Below is a small trained network, with its code and all its weights. Each question gives an input and a class and asks what happens when units are switched off, that is, made to give their printed mean instead of their output.

import numpy as np


def w(rows, s, z=0):
    codes = np.array(rows[::2]) - 128.0
    scale = np.full(codes.shape[1], s)
    scale[-1] = z or s
    return codes * scale


def f(y):
    return np.maximum(y, 0)


def log_softmax(a):
    a = a - a.max(-1, keepdims=True)
    return a - np.log(np.exp(a).sum(-1, keepdims=True))


def net(x, mask):
    res = np.array(x, float).reshape(1, 2) / 4 @ E
    y = f(res @ A[0][:, :-1].T + A[0][:, -1])
    res = res + np.where(mask, y, B[0][:, -1]) @ B[0][:, :-1]
    return log_softmax(res[-1] @ U[:, :-1].T + U[:, -1])


A, B = {}, {}
E = w([
[108,194,220,74,5,145],'x0',
[175,213,112,97,175,28],'x1',
],0.013)
A[0] = w([
[82,103,167,165,134,144,201],'n1',
[145,77,127,176,158,90,94],'n2',
[130,104,96,80,147,121,133],'n3',
[128,190,81,40,130,40,91],'n4',
[244,83,71,150,133,145,94],'n5',
[122,139,159,113,55,121,105],'n6',
[166,159,135,167,124,131,248],'n7',
[133,85,105,116,230,134,113],'n8',
[122,90,169,206,77,171,127],'n9',
[76,9,117,155,90,178,116],'n10',
[170,120,192,144,163,30,151],'n11',
[100,16,160,156,80,199,102],'n12',
[175,105,104,170,213,166,104],'n13',
[116,142,181,59,71,106,88],'n14',
[111,74,122,164,193,112,170],'n15',
[213,167,165,83,172,16,102],'n16',
[154,113,36,162,161,108,112],'n17',
[235,176,89,104,117,62,107],'n18',
[118,173,188,122,89,128,148],'n19',
],0.012,0.017)
B[0] = w([
[96,142,87,162,131,88,218],'n1',
[167,70,198,132,110,157,170],'n2',
[130,121,133,90,116,124,156],'n3',
[111,122,121,176,147,199,201],'n4',
[125,93,171,126,97,160,178],'n5',
[172,98,166,123,113,135,179],'n6',
[168,173,65,110,109,4,254],'n7',
[143,70,158,146,83,120,214],'n8',
[123,163,120,158,129,150,201],'n9',
[132,150,99,151,186,165,238],'n10',
[107,178,89,159,161,144,200],'n11',
[122,147,120,152,173,163,235],'n12',
[170,88,174,145,109,132,210],'n13',
[168,55,215,129,87,157,187],'n14',
[160,81,109,140,87,98,235],'n15',
[79,148,117,180,134,183,226],'n16',
[179,120,127,137,93,148,209],'n17',
[127,145,120,189,138,175,203],'n18',
[178,95,165,132,99,90,203],'n19',
],0.015,0.016)
U = w([
[149,76,205,127,75,128,92],'0',
[102,148,116,167,209,201,75],'1',
[131,153,84,117,128,5,255],'2',
[126,117,149,70,169,104,80],'3',
[52,101,109,56,133,114,75],'4',
],0.018,0.007)

Each question gives the input, the list of numbers given to net, and the class t.
The units are the neurons (one row each of A and B). Each row of codes is followed by its name. A weight is (code - 128) times the scale printed after its matrix; where a second scale follows, it is the last column's (A, B and U).
mask holds one flag per neuron, in row order. A switched-off neuron (its flag False) gives its mean, the last column of its row in B, instead of its output. The means were averaged over made-up inputs and are rounded, as every weight is.
A unit's drop is (log p(t) with every unit on - log p(t) with that unit switched off) / (log p(t) with every unit on - log p(t) with every unit switched off).
unit that matters most: the unit with the biggest drop
k most important neurons: the k neurons with the biggest drops, biggest first
drop when u is switched off: that unit's drop, to one decimal
input [-6,-6], class 0: 4 most important neurons -> (n15; n8; n13; n16)
input [7,8], class 1: 2 most important neurons -> (n16; n4)
input [1,-3], class 2: 2 most important neurons -> (n16; n4)
input [-6,6], class 0: 3 most important neurons -> (n8; n10; n13)
input [-5,5], class 0: 2 most important neurons -> (n10; n8)
input [-2,3], class 2: unit that matters most -> n10
input [7,-8], class 1: 2 most important neurons -> (n12; n10)
input [-4,4], class 0: 3 most important neurons -> (n10; n12; n8)
input [-3,-1], class 2: drop when n14 is switched off -> 0.4
input [-7,-7], class 0: drop when n16 is switched off -> 0.2
input [-1,-2], class 2: drop when n18 is switched off -> 0.0
